Below is a small trained network, with its code and all its weights. Each question gives an input and a class and asks what happens when units are switched off, that is, made to give their printed mean instead of their output.

import numpy as np


def w(rows, s, z=0):
    codes = np.array(rows[::2]) - 128.0
    scale = np.full(codes.shape[1], s)
    scale[-1] = z or s
    return codes * scale


def norm(h):
    return h / np.sqrt((h * h).mean(-1, keepdims=True) + 1e-5)


def f(y):
    return y / 2 * (1 + np.tanh(0.7978845608 * (y + 0.044715 * y**3)))


def log_softmax(a):
    a = a - a.max(-1, keepdims=True)
    return a - np.log(np.exp(a).sum(-1, keepdims=True))


def net(x, mask):
    res = np.array(x, float).reshape(1, 5) / 4 @ E
    u = 0
    for l in range(3):
        y = f(norm(res) @ A[l][:, :-1].T + A[l][:, -1])
        res = res + np.where(mask[u : u + 4], y, B[l][:, -1]) @ B[l][:, :-1]
        u += 4
    return log_softmax(norm(res)[-1] @ U[:, :-1].T + U[:, -1])


A, B = {}, {}
E = w([
[167,81,7,132,65,139],'x0',
[255,83,201,33,213,204],'x1',
[68,115,178,82,142,52],'x2',
[97,168,182,238,68,87],'x3',
[147,248,98,117,134,156],'x4',
],0.0061)
A[0] = w([
[100,122,107,173,254,75,45],'0.n0',
[29,88,71,6,82,58,2],'0.n1',
[186,57,130,244,25,204,25],'0.n2',
[104,249,25,54,70,180,73],'0.n3',
],0.0057,0.003)
B[0] = w([
[98,154,89,143,103,78,95],'0.n0',
[12,131,175,106,119,92,202],'0.n1',
[66,92,129,134,73,159,254],'0.n2',
[103,235,105,61,43,58,247],'0.n3',
],0.011,0.0018)
A[1] = w([
[120,163,186,62,106,108,110],'1.n0',
[147,164,254,148,37,150,5],'1.n1',
[226,100,136,97,95,49,174],'1.n2',
[138,95,104,116,34,113,142],'1.n3',
],0.0079,0.0013)
B[1] = w([
[143,184,118,134,68,82,219],'1.n0',
[107,84,141,250,201,96,243],'1.n1',
[110,191,156,113,126,101,177],'1.n2',
[142,141,112,133,108,176,253],'1.n3',
],0.013,0.0022)
A[2] = w([
[39,179,197,32,174,129,135],'2.n0',
[112,133,129,255,95,182,153],'2.n1',
[142,158,145,146,188,162,253],'2.n2',
[14,56,139,57,114,60,69],'2.n3',
],0.0084,0.0033)
B[2] = w([
[146,32,107,140,115,189,221],'2.n0',
[179,106,193,172,124,182,255],'2.n1',
[152,107,164,77,160,24,206],'2.n2',
[82,148,2,139,245,99,220],'2.n3',
],0.01,0.0048)
U = w([
[223,94,139,67,176,159,246],'0',
[153,84,102,188,91,251,118],'1',
[76,86,36,152,181,115,37],'2',
[162,133,187,218,172,102,170],'3',
[141,218,69,95,62,125,75],'4',
],0.016,0.0014)

Each question gives the input, the list of numbers given to net, and the class t.
The units are the neurons (one row each of A and B). Each row of codes is followed by its name. A weight is (code - 128) times the scale printed after its matrix; where a second scale follows, it is the last column's (A, B and U).
mask holds one flag per neuron, layer by layer. A switched-off neuron (its flag False) gives its mean, the last column of its row in B, instead of its output. The means were averaged over made-up inputs and are rounded, as every weight is.
A unit's drop is (log p(t) with every unit on - log p(t) with that unit switched off) / (log p(t) with every unit on - log p(t) with every unit switched off).
The circuit of an input: a set's keep is (log p(t) with only the set's units on - log p(t) with every unit switched off) / (log p(t) with every unit on - log p(t) with every unit switched off). Starting from all 12 units, units are removed one at a time, each time the one whose removal leaves the highest keep (on an exact tie, the one counted first), for as long as the keep stays at least 0.8.
circuit, biggest first: the units of the circuit, biggest drop first
unit that matters most: the unit with the biggest drop
top k neurons: the k neurons with the biggest drops, biggest first
k most important neurons of layer l: the k neurons of layer l with the biggest drops, biggest first
drop of u: that unit's drop, to one decimal
input [6,-5,-3,-1,-4], class 1: unit that matters most => 1.n3
input [8,-5,0,2,-8], class 1: circuit, biggest first => 1.n3, 2.n1
input [1,2,-8,-8,3], class 4: circuit, biggest first => 0.n3, 2.n1
input [5,-3,-2,-3,-2], class 4: circuit, biggest first => 1.n1, 0.n3
input [3,7,8,-4,-8], class 2: top 2 neurons => 2.n3, 2.n1
input [-6,-5,3,0,1], class 2: top 3 neurons => 2.n3, 1.n3, 0.n0
input [0,-4,-5,8,-5], class 1: circuit, biggest first => 0.n2, 2.n2
input [-1,-1,4,-4,5], class 4: top 2 neurons => 0.n3, 1.n0
input [7,0,-8,2,5], class 4: top 3 neurons => 0.n3, 2.n0, 1.n1
input [1,3,-7,-4,5], class 4: top 2 neurons => 0.n3, 2.n1
input [7,-8,4,-5,2], class 4: 2 most important neurons of layer 0 => 0.n3, 0.n2
input [8,-6,2,5,0], class 1: 3 most important neurons of layer 1 => 1.n3, 1.n0, 1.n2
input [8,3,5,4,-2], class 1: top 2 neurons => 1.n3, 0.n2
input [6,2,4,4,0], class 1: circuit, biggest first => 1.n3
input [-5,-1,8,3,-5], class 2: drop of 1.n1 => -0.1
input [5,-3,-1,-1,2], class 4: drop of 0.n3 => 0.9
input [-1,1,-1,-6,6], class 4: drop of 0.n3 => 0.9
